Below are the code and all the weights of a small trained network. Each question names an input and a class and asks about switching units off, where a switched-off unit gives its printed mean instead of its output.

import numpy as np


def w(rows, s, z=0):
    codes = np.array(rows[::2]) - 128.0
    scale = np.full(codes.shape[1], s)
    scale[-1] = z or s
    return codes * scale


def f(y):
    return np.maximum(y, 0)


def log_softmax(a):
    a = a - a.max(-1, keepdims=True)
    return a - np.log(np.exp(a).sum(-1, keepdims=True))


def net(x, mask):
    res = np.array(x, float).reshape(1, 6) / 4 @ E
    y = f(res @ A[0][:, :-1].T + A[0][:, -1])
    res = res + np.where(mask, y, B[0][:, -1]) @ B[0][:, :-1]
    return log_softmax(res[-1] @ U[:, :-1].T + U[:, -1])


A, B = {}, {}
E = w([
[243,99,64],'x0',
[130,128,129],'x1',
[125,129,128],'x2',
[157,255,122],'x3',
[126,126,127],'x4',
[61,101,19],'x5',
],0.0066)
A[0] = w([
[87,82,146,145],'neuron 0',
[112,186,92,179],'neuron 1',
[140,62,112,152],'neuron 2',
[81,76,164,109],'neuron 3',
[137,124,135,254],'neuron 4',
[156,49,200,138],'neuron 5',
[140,215,156,158],'neuron 6',
[34,149,204,114],'neuron 7',
[17,142,193,90],'neuron 8',
[222,77,100,82],'neuron 9',
[62,128,6,87],'neuron 10',
[78,135,30,88],'neuron 11',
[184,63,116,119],'neuron 12',
[190,110,182,91],'neuron 13',
[154,102,230,85],'neuron 14',
[160,170,84,118],'neuron 15',
[155,130,229,78],'neuron 16',
[172,118,193,68],'neuron 17',
[208,111,80,112],'neuron 18',
],0.011,0.0083)
B[0] = w([
[94,145,124,171],'neuron 0',
[93,130,116,195],'neuron 1',
[91,145,118,181],'neuron 2',
[100,157,114,160],'neuron 3',
[112,2,122,255],'neuron 4',
[74,156,122,179],'neuron 5',
[70,149,123,208],'neuron 6',
[167,127,89,191],'neuron 7',
[186,143,90,185],'neuron 8',
[155,162,104,179],'neuron 9',
[140,152,192,193],'neuron 10',
[129,149,180,175],'neuron 11',
[127,149,103,174],'neuron 12',
[135,141,157,160],'neuron 13',
[128,148,164,162],'neuron 14',
[99,154,111,166],'neuron 15',
[138,143,168,164],'neuron 16',
[138,153,166,148],'neuron 17',
[161,140,99,189],'neuron 18',
],0.038,0.0083)
U = w([
[159,166,63,157],'0',
[117,140,203,88],'1',
[79,86,107,196],'2',
[79,82,110,173],'3',
[43,134,93,2],'4',
[89,79,115,191],'5',
[212,10,163,47],'6',
],0.013,0.0091)

Each question gives the input, the list of numbers given to net, and the class t.
The units are the neurons (one row each of A and B). Each row of codes is followed by its name. A weight is (code - 128) times the scale printed after its matrix; where a second scale follows, it is the last column's (A, B and U).
mask holds one flag per neuron, in row order. A switched-off neuron (its flag False) gives its mean, the last column of its row in B, instead of its output. The means were averaged over made-up inputs and are rounded, as every weight is.
A unit's drop is (log p(t) with every unit on - log p(t) with that unit switched off) / (log p(t) with every unit on - log p(t) with every unit switched off).
The circuit of an input: a set's keep is (log p(t) with only the set's units on - log p(t) with every unit switched off) / (log p(t) with every unit on - log p(t) with every unit switched off). Starting from the 12 units with the biggest drops (on a tie, the unit counted first), units are removed one at a time, each time the one whose removal leaves the highest keep (on an exact tie, the one counted first), for as long as the keep stays at least 0.8.
units of the circuit, in order: the units of the circuit, biggest drop first
k most important neurons: the k neurons with the biggest drops, biggest first
drop of u: that unit's drop, to one decimal
input [-2,-2,-2,-8,5,-7], class 4: 2 most important neurons => [neuron 5; neuron 10]
input [-2,0,-2,-7,3,-3], class 4: units of the circuit, in order => [neuron 5]
input [-8,5,-6,5,6,-7], class 0: 2 most important neurons => [neuron 7; neuron 8]
input [8,6,-7,-7,6,6], class 0: 3 most important neurons => [neuron 9; neuron 18; neuron 12]
input [8,5,2,-3,1,-7], class 0: 2 most important neurons => [neuron 9; neuron 18]
input [-1,6,-3,-3,2,-6], class 1: 3 most important neurons => [neuron 14; neuron 16; neuron 17]
input [5,1,4,-4,-5,1], class 0: 3 most important neurons => [neuron 9; neuron 18; neuron 12]
input [8,0,4,-2,-8,-1], class 0: 2 most important neurons => [neuron 9; neuron 18]
input [3,4,-5,-6,0,3], class 4: units of the circuit, in order => [neuron 2; neuron 5]
input [4,-1,-1,7,0,-2], class 4: 3 most important neurons => [neuron 6; neuron 15; neuron 1]
input [-8,-6,0,6,4,7], class 0: 2 most important neurons => [neuron 8; neuron 7]
input [-3,2,0,-8,3,0], class 4: 3 most important neurons => [neuron 5; neuron 3; neuron 0]
input [1,2,5,6,3,-7], class 1: 2 most important neurons => [neuron 16; neuron 17]
input [-7,-1,-4,-4,6,-4], class 0: units of the circuit, in order => [neuron 8]
input [7,6,3,-3,-5,-7], class 0: drop of neuron 4 => -0.1
input [6,-1,4,-1,-5,8], class 1: drop of neuron 14 => 0.0
input [3,1,2,-6,-6,6], class 1: drop of neuron 11 => 0.4
